Here is a tiny trained network, its code and every weight. The questions are about switching its units off for an input and a target symbol, where a switched-off unit gives its printed mean instead of its output.

import numpy as np


def w(rows, s, z=0):
    codes = np.array(rows[::2]) - 128.0
    scale = np.full(codes.shape[1], s)
    scale[-1] = z or s
    return codes * scale


def f(y):
    return np.maximum(y, 0)


def softmax(a):
    e = np.exp(a - a.max(-1, keepdims=True))
    return e / e.sum(-1, keepdims=True)


def log_softmax(a):
    a = a - a.max(-1, keepdims=True)
    return a - np.log(np.exp(a).sum(-1, keepdims=True))


def net(x, mask):
    ids = ['αβδεζηθλπστφψω'.index(c) for c in x.split()]
    T = len(ids)
    res = E[ids] + P[:T]
    u = 0
    for l in range(3):
        q, k, v = (res @ M[l].T for M in (Q, K, V))
        z = softmax(np.where(np.tri(T) > 0, q @ k.T / 4**0.5, -1e9)) @ v
        res = res + np.where(mask[u], z, O[l][:, -1]) @ O[l][:, :-1]
        u += 1
        y = f(res @ A[l][:, :-1].T + A[l][:, -1])
        res = res + np.where(mask[u : u + 8], y, B[l][:, -1]) @ B[l][:, :-1]
        u += 8
    return log_softmax(res[-1] @ U[:, :-1].T + U[:, -1])


Q, K, V, O, A, B = {}, {}, {}, {}, {}, {}
E = w([
[119,142,145,159,143,122,156,133],'α',
[143,152,91,119,65,159,130,117],'β',
[251,89,47,107,175,119,73,165],'δ',
[121,78,115,195,154,174,181,145],'ε',
[129,130,104,126,125,45,165,188],'ζ',
[121,112,125,175,75,158,233,147],'η',
[99,100,79,155,70,203,151,103],'θ',
[121,106,119,108,37,143,131,110],'λ',
[76,151,153,102,138,95,105,65],'π',
[113,103,153,156,183,139,147,123],'σ',
[155,145,70,165,102,155,169,139],'τ',
[113,163,82,180,171,123,120,134],'φ',
[72,114,119,173,134,113,66,114],'ψ',
[100,110,199,100,113,146,169,89],'ω',
],0.024)
P = w([
[93,160,102,92,142,166,137,92],'0',
[137,153,115,93,144,144,127,82],'1',
[20,75,119,88,122,117,159,174],'2',
[149,161,132,115,123,156,123,86],'3',
[7,99,113,93,123,114,144,179],'4',
[161,163,145,138,108,158,120,92],'5',
[27,91,102,88,129,111,147,194],'6',
[173,166,153,157,98,153,115,89],'7',
[30,104,101,95,130,107,141,192],'8',
[184,169,161,184,87,146,109,94],'9',
[35,103,112,90,132,103,140,199],'10',
[197,165,170,208,90,127,108,85],'11',
[40,119,96,109,127,109,150,198],'12',
],0.016)
Q[0] = w([
[15,142,65,62,176,71,189,167],'0.h0',
[165,18,179,179,3,181,42,103],'0.h0',
[133,113,106,163,125,101,123,180],'0.h0',
[51,175,87,113,85,133,199,174],'0.h0',
],0.0063)
K[0] = w([
[2,106,116,95,187,211,131,227],'0.h0',
[130,60,134,179,100,156,142,108],'0.h0',
[106,74,94,148,129,136,154,146],'0.h0',
[118,188,110,137,97,142,165,170],'0.h0',
],0.0081)
V[0] = w([
[165,76,105,160,147,12,151,3],'0.h0',
[166,137,125,187,97,80,119,114],'0.h0',
[95,54,70,104,141,117,159,103],'0.h0',
[185,96,148,128,125,165,147,64],'0.h0',
],0.0039)
O[0] = w([
[111,169,108,142,49,215,129,128,33],'0.h0',
[134,99,215,45,97,254,164,72,59],'0.h0',
[72,165,119,132,158,82,89,143,253],'0.h0',
[108,168,57,47,149,161,143,57,83],'0.h0',
],0.0061,0.002)
A[0] = w([
[183,254,118,119,145,104,106,121,61],'0.n0',
[178,102,114,154,146,48,151,162,154],'0.n1',
[174,119,141,179,164,170,131,75,105],'0.n2',
[73,207,131,111,71,145,163,31,255],'0.n3',
[180,128,59,100,69,162,115,134,145],'0.n4',
[151,160,154,95,118,132,165,61,161],'0.n5',
[110,77,207,113,119,45,141,151,192],'0.n6',
[129,176,180,179,211,102,81,51,112],'0.n7',
],0.0092,0.0038)
B[0] = w([
[193,184,149,62,185,138,186,103,160],'0.n0',
[13,179,176,157,2,155,161,107,172],'0.n1',
[99,154,167,109,110,248,188,139,171],'0.n2',
[198,105,99,182,154,91,116,196,255],'0.n3',
[124,82,92,127,136,102,162,78,187],'0.n4',
[160,112,148,175,146,78,69,177,175],'0.n5',
[138,171,30,159,70,149,156,154,198],'0.n6',
[171,143,115,171,122,220,97,176,174],'0.n7',
],0.008,0.0098)
Q[1] = w([
[208,138,175,139,198,131,138,65],'1.h0',
[140,129,81,195,144,105,149,196],'1.h0',
[134,130,255,65,161,129,90,5],'1.h0',
[130,185,136,112,122,215,85,67],'1.h0',
],0.0097)
K[1] = w([
[128,75,116,96,187,104,145,145],'1.h0',
[143,131,183,178,63,168,88,105],'1.h0',
[54,103,78,66,171,116,102,255],'1.h0',
[136,127,126,133,165,140,131,170],'1.h0',
],0.0091)
V[1] = w([
[143,31,111,113,214,69,156,214],'1.h0',
[108,199,69,197,128,135,157,171],'1.h0',
[225,64,49,196,235,223,148,167],'1.h0',
[87,239,180,56,3,100,113,100],'1.h0',
],0.004)
O[1] = w([
[78,109,255,97,120,145,107,125,122],'1.h0',
[188,71,29,53,182,118,138,129,177],'1.h0',
[69,90,203,144,123,179,116,218,248],'1.h0',
[5,213,210,155,165,91,118,120,64],'1.h0',
],0.0062,0.013)
A[1] = w([
[16,102,163,187,106,128,47,206,138],'1.n0',
[140,87,137,154,55,29,90,176,78],'1.n1',
[143,72,213,110,254,198,47,107,117],'1.n2',
[161,109,85,175,103,111,39,75,4],'1.n3',
[64,109,114,134,162,140,194,96,139],'1.n4',
[64,94,155,67,59,121,122,223,17],'1.n5',
[165,136,91,87,176,212,161,64,62],'1.n6',
[180,74,172,76,157,114,146,78,69],'1.n7',
],0.0072,0.003)
B[1] = w([
[201,65,115,57,121,142,130,95,253],'1.n0',
[81,96,216,117,138,143,146,82,199],'1.n1',
[100,166,126,118,56,148,110,184,175],'1.n2',
[121,117,128,165,118,96,77,89,147],'1.n3',
[143,135,147,102,75,82,98,113,166],'1.n4',
[186,101,83,147,254,166,47,124,230],'1.n5',
[103,142,131,123,159,174,85,88,169],'1.n6',
[122,212,150,100,68,116,87,120,136],'1.n7',
],0.01,0.011)
Q[2] = w([
[180,33,92,108,241,141,106,225],'2.h0',
[89,173,157,142,71,79,87,72],'2.h0',
[100,223,162,144,124,119,167,61],'2.h0',
[133,204,148,172,93,56,163,3],'2.h0',
],0.0069)
K[2] = w([
[225,170,141,216,43,199,55,97],'2.h0',
[55,57,110,13,200,91,2,223],'2.h0',
[8,166,79,73,171,103,63,213],'2.h0',
[51,90,48,18,183,15,161,184],'2.h0',
],0.0065)
V[2] = w([
[135,103,54,108,98,170,190,29],'2.h0',
[150,166,83,137,79,131,10,112],'2.h0',
[191,73,99,125,64,58,137,122],'2.h0',
[182,186,131,123,215,124,155,128],'2.h0',
],0.012)
O[2] = w([
[138,138,86,121,109,190,231,87,119],'2.h0',
[130,171,102,127,70,155,8,88,255],'2.h0',
[200,67,156,145,103,74,133,108,144],'2.h0',
[166,211,97,76,217,79,106,175,107],'2.h0',
],0.013,0.0099)
A[2] = w([
[157,67,49,89,169,48,108,88,85],'2.n0',
[129,177,59,77,223,186,183,91,23],'2.n1',
[46,185,97,125,147,199,90,158,3],'2.n2',
[161,154,124,139,96,198,84,127,156],'2.n3',
[1,39,99,156,175,66,161,149,203],'2.n4',
[97,118,124,119,149,113,116,139,211],'2.n5',
[66,46,131,118,130,135,202,65,193],'2.n6',
[111,140,82,74,52,142,131,35,206],'2.n7',
],0.0087,0.0048)
B[2] = w([
[158,214,152,193,73,107,166,155,197],'2.n0',
[142,169,253,218,79,93,32,60,209],'2.n1',
[169,71,180,38,164,41,149,122,229],'2.n2',
[83,65,40,164,153,101,223,133,254],'2.n3',
[114,133,192,125,63,184,237,164,161],'2.n4',
[82,152,162,145,218,116,187,168,153],'2.n5',
[84,204,84,180,192,112,133,43,199],'2.n6',
[105,156,121,72,128,195,123,210,218],'2.n7',
],0.0074,0.024)
U = w([
[136,180,101,155,200,190,109,223,112],'α',
[248,96,85,68,107,85,139,101,169],'β',
[172,135,157,60,117,191,102,98,204],'δ',
[49,127,169,162,151,160,102,104,134],'ε',
[85,172,102,117,69,59,139,117,253],'ζ',
[147,109,128,144,152,98,162,121,50],'η',
[137,119,41,154,211,129,113,78,46],'θ',
[119,48,135,113,80,44,122,2,130],'λ',
[89,129,87,202,144,71,88,122,32],'π',
[129,46,125,43,127,101,145,95,171],'σ',
[164,168,145,194,150,156,89,109,25],'τ',
[142,114,103,102,177,66,116,49,209],'φ',
[108,99,109,115,83,132,101,126,86],'ψ',
[137,94,219,115,58,128,112,147,112],'ω',
],0.0063,0.004)

Each question gives the input, a string of symbols that net reads in full, and the target symbol t.
The units are the heads (4 rows each of Q, K, V and O) and the neurons (one row each of A and B). Each row of codes is followed by its name. A weight is (code - 128) times the scale printed after its matrix; where a second scale follows, it is the last column's (O, A, B and U).
mask holds one flag per unit, layer by layer, with each layer's heads first. A switched-off unit (its flag False) gives its mean, the last column of its rows in O or B, instead of its output. The means were averaged over made-up inputs and are rounded, as every weight is.
A unit's drop is (log p(t) with every unit on - log p(t) with that unit switched off) / (log p(t) with every unit on - log p(t) with every unit switched off).
The circuit of an input: a set's keep is (log p(t) with only the set's units on - log p(t) with every unit switched off) / (log p(t) with every unit on - log p(t) with every unit switched off). Starting from the 12 units with the biggest drops (on a tie, the unit counted first), units are removed one at a time, each time the one whose removal leaves the highest keep (on an exact tie, the one counted first), for as long as the keep stays at least 0.8.
units of the circuit, in order: the units of the circuit, biggest drop first
most important unit: the unit with the biggest drop
k most important neurons: the k neurons with the biggest drops, biggest first
top k neurons in layer l: the k neurons of layer l with the biggest drops, biggest first
input φ ε ε δ ω σ π λ β, target λ: units of the circuit, in order	2.h0
input α δ β σ π δ φ σ θ τ, target τ: 3 most important neurons	2.n1, 0.n2, 0.n0
input β θ ε, target θ: units of the circuit, in order	2.n6, 2.h0
input η τ θ α φ, target α: 2 most important neurons	0.n7, 2.n1
input σ ε σ φ λ τ η θ ω ψ π β, target β: units of the circuit, in order	2.h0, 0.n0
input π τ ψ β σ ω, target ω: 4 most important neurons	0.n3, 0.n5, 1.n5, 2.n6
input σ σ φ ψ β τ ψ δ ω ζ ψ η λ, target η: 2 most important neurons	2.n4, 2.n6
input σ α φ λ ω ψ β, target ψ: 2 most important neurons	0.n7, 2.n7
input ψ β φ α ψ λ σ η λ θ, target θ: 2 most important neurons	2.n6, 0.n2
input δ ψ σ ζ β λ θ τ ζ, target τ: 2 most important neurons	1.n5, 2.n1
input τ β β, target β: top 2 neurons in layer 2	2.n1, 2.n6
input β ω β ε, target ε: top 2 neurons in layer 0	0.n2, 0.n3
input β β λ ω ζ π φ ψ λ π ζ, target π: 2 most important neurons	1.n5, 0.n3
input ψ τ β λ λ δ τ φ σ φ, target φ: top 3 neurons in layer 2	2.n2, 2.n1, 2.n3
input τ τ β β σ ζ β ζ θ θ η, target θ: 2 most important neurons	2.n6, 1.n5
input β α η σ ζ φ α β η, target β: top 3 neurons in layer 0	0.n3, 0.n5, 0.n0
input δ λ α θ φ, target θ: top 3 neurons in layer 2	2.n6, 2.n2, 2.n1
input ζ ε φ, target ε: top 2 neurons in layer 2	2.n6, 2.n1
input ω σ δ ε λ φ δ ω π β α σ, target σ: 2 most important neurons	2.n2, 0.n2
input β π ω σ σ σ ψ, target σ: 3 most important neurons	1.n2, 2.n2, 0.n2
input ε τ θ η θ τ ζ π β, target π: 2 most important neurons	0.n7, 0.n3
input π β ζ σ λ, target σ: top 3 neurons in layer 2	2.n2, 2.n1, 2.n6
input τ φ ψ σ θ, target σ: top 3 neurons in layer 2	2.n2, 2.n1, 2.n6
input η π δ ε, target ε: most important neuron	0.n2
input τ φ λ ε η λ λ φ α η λ θ ω, target θ: 2 most important neurons	2.n6, 1.n5
input τ α φ β λ ψ ε ω τ φ π λ, target λ: 2 most important neurons	0.n5, 0.n3
input ψ ζ ε δ ω ψ, target ψ: top 3 neurons in layer 2	2.n7, 2.n3, 2.n6
input β ψ φ, target ψ: most important unit	0.n7
input σ σ τ φ δ τ θ θ, target θ: top 3 neurons in layer 0	0.n3, 0.n4, 0.n2
input τ θ φ β θ ψ ω δ α α, target α: top neuron in layer 0	0.n7
